Below are the code and all the weights of a small trained network. Each question names an input and a class and asks about switching units off, where a switched-off unit gives its printed mean instead of its output.

import numpy as np


def w(rows, s, z=0):
    codes = np.array(rows[::2]) - 128.0
    scale = np.full(codes.shape[1], s)
    scale[-1] = z or s
    return codes * scale


def f(y):
    return np.maximum(y, 0)


def log_softmax(a):
    a = a - a.max(-1, keepdims=True)
    return a - np.log(np.exp(a).sum(-1, keepdims=True))


def net(x, mask):
    res = np.array(x, float).reshape(1, 8) / 4 @ E
    y = f(res @ A[0][:, :-1].T + A[0][:, -1])
    res = res + np.where(mask, y, B[0][:, -1]) @ B[0][:, :-1]
    return log_softmax(res[-1] @ U[:, :-1].T + U[:, -1])


A, B = {}, {}
E = w([
[128,127,128,129,128,128,128],'x0',
[152,206,55,129,195,196,106],'x1',
[128,130,128,129,127,127,128],'x2',
[132,146,122,179,185,86,246],'x3',
[128,127,128,128,128,129,128],'x4',
[9,90,68,168,134,142,120],'x5',
[128,128,128,128,127,128,128],'x6',
[127,128,128,127,128,128,129],'x7',
],0.014)
A[0] = w([
[144,147,120,128,140,136,128,129],'N1',
[132,121,143,129,125,111,140,133],'N2',
[125,116,133,92,89,157,39,254],'N3',
[106,108,130,130,121,121,133,123],'N4',
[130,127,141,117,119,130,129,125],'N5',
[212,147,163,109,124,121,132,240],'N6',
[109,76,179,124,84,76,144,249],'N7',
[155,196,61,132,187,197,104,163],'N8',
[129,130,125,135,136,119,143,130],'N9',
[116,126,118,140,134,122,139,103],'N10',
[115,116,127,133,123,120,129,115],'N11',
[133,135,119,131,139,147,121,139],'N12',
[123,131,115,133,131,133,123,111],'N13',
[129,139,126,159,162,102,201,134],'N14',
[130,136,109,132,142,144,114,138],'N15',
[139,141,125,129,135,137,125,115],'N16',
[192,144,151,111,121,121,133,214],'N17',
[215,153,165,102,123,117,133,248],'N18',
[129,126,129,128,128,126,124,118],'N19',
[122,121,140,134,128,107,149,127],'N20',
[5,95,74,162,135,140,120,139],'N21',
[126,115,132,97,98,150,46,240],'N22',
[132,147,122,177,180,86,249,145],'N23',
[109,71,182,126,85,73,143,254],'N24',
[135,145,118,135,138,129,133,109],'N25',
[127,122,129,114,117,140,104,167],'N26',
[64,110,98,145,130,135,125,132],'N27',
],0.014,0.0063)
B[0] = w([
[125,146,131,123,140,129,132,150],'N1',
[132,121,136,132,123,116,125,149],'N2',
[128,127,128,98,92,203,70,229],'N3',
[122,115,131,136,123,131,128,151],'N4',
[135,128,133,124,122,131,131,139],'N5',
[181,147,165,104,137,120,124,221],'N6',
[141,54,170,154,86,112,109,228],'N7',
[114,199,93,97,180,150,146,231],'N8',
[130,128,125,133,136,114,130,145],'N9',
[128,126,119,140,131,123,136,142],'N10',
[125,118,129,135,124,131,130,142],'N11',
[125,135,118,120,134,134,131,147],'N12',
[131,126,114,126,131,129,130,136],'N13',
[130,130,127,149,152,89,150,203],'N14',
[129,131,113,122,133,137,133,151],'N15',
[122,139,129,123,135,129,131,141],'N16',
[167,144,157,113,136,122,124,199],'N17',
[193,153,176,99,138,118,119,228],'N18',
[128,130,130,127,124,130,133,129],'N19',
[129,118,129,138,127,113,123,152],'N20',
[6,96,85,153,117,140,138,240],'N21',
[128,129,128,103,98,188,85,217],'N22',
[134,132,125,166,173,54,167,251],'N23',
[141,53,171,156,84,113,109,232],'N24',
[125,139,128,127,140,125,133,142],'N25',
[129,129,133,118,113,148,119,158],'N26',
[94,111,109,139,120,134,135,187],'N27',
],0.018,0.02)
U = w([
[233,82,216,81,36,163,48,155],'0',
[245,85,212,177,134,3,157,169],'1',
[48,33,130,163,26,200,60,94],'2',
[58,33,115,239,104,30,188,85],'3',
[201,237,131,22,150,224,78,249],'4',
[205,241,127,96,230,62,216,97],'5',
[31,172,2,67,119,234,92,124],'6',
[41,184,9,179,208,95,225,34],'7',
],0.0053,0.0018)

Each question gives the input, the list of numbers given to net, and the class t.
The units are the neurons (one row each of A and B). Each row of codes is followed by its name. A weight is (code - 128) times the scale printed after its matrix; where a second scale follows, it is the last column's (A, B and U).
mask holds one flag per neuron, in row order. A switched-off neuron (its flag False) gives its mean, the last column of its row in B, instead of its output. The means were averaged over made-up inputs and are rounded, as every weight is.
A unit's drop is (log p(t) with every unit on - log p(t) with that unit switched off) / (log p(t) with every unit on - log p(t) with every unit switched off).
The circuit of an input: a set's keep is (log p(t) with only the set's units on - log p(t) with every unit switched off) / (log p(t) with every unit on - log p(t) with every unit switched off). Starting from the 12 units with the biggest drops (on a tie, the unit counted first), units are removed one at a time, each time the one whose removal leaves the highest keep (on an exact tie, the one counted first), for as long as the keep stays at least 0.8.
circuit, biggest first: the units of the circuit, biggest drop first
unit that matters most: the unit with the biggest drop
k most important neurons: the k neurons with the biggest drops, biggest first
drop when u is switched off: that unit's drop, to one decimal
input [8,1,1,3,1,1,-8,1], class 7: circuit, biggest first	N24; N18
input [-7,3,5,0,0,-3,-3,-8], class 4: unit that matters most	N23
input [5,1,3,0,8,1,-8,-3], class 6: 4 most important neurons	N23; N24; N7; N18
input [-7,1,7,8,6,-5,8,-5], class 5: 2 most important neurons	N24; N7
input [-8,1,-3,8,6,-1,-7,-7], class 5: 2 most important neurons	N24; N7
input [-1,4,8,0,5,6,2,2], class 6: 2 most important neurons	N23; N14
input [-4,-8,3,-1,4,1,-1,7], class 2: 2 most important neurons	N18; N6
input [-6,1,7,-7,-5,2,-5,6], class 6: 2 most important neurons	N24; N7
input [4,-4,-2,1,-1,0,-3,-4], class 1: 4 most important neurons	N21; N3; N22; N27
input [-2,5,8,3,5,1,-6,1], class 7: 2 most important neurons	N18; N6
input [7,-3,2,1,-8,8,-1,-6], class 3: 2 most important neurons	N3; N22
input [6,8,0,5,7,5,-6,7], class 7: drop when N25 is switched off	0.0
input [0,5,-4,-1,-8,-1,-5,-8], class 4: 2 most important neurons	N21; N23
input [7,-2,-5,1,-8,2,-1,0], class 3: drop when N3 is switched off	0.7
input [2,7,-1,-1,1,7,-7,-4], class 6: drop when N23 is switched off	0.1
input [3,1,1,8,6,7,-4,4], class 7: drop when N24 is switched off	0.6
input [3,4,-3,6,-6,1,2,-2], class 7: most important neuron	N18
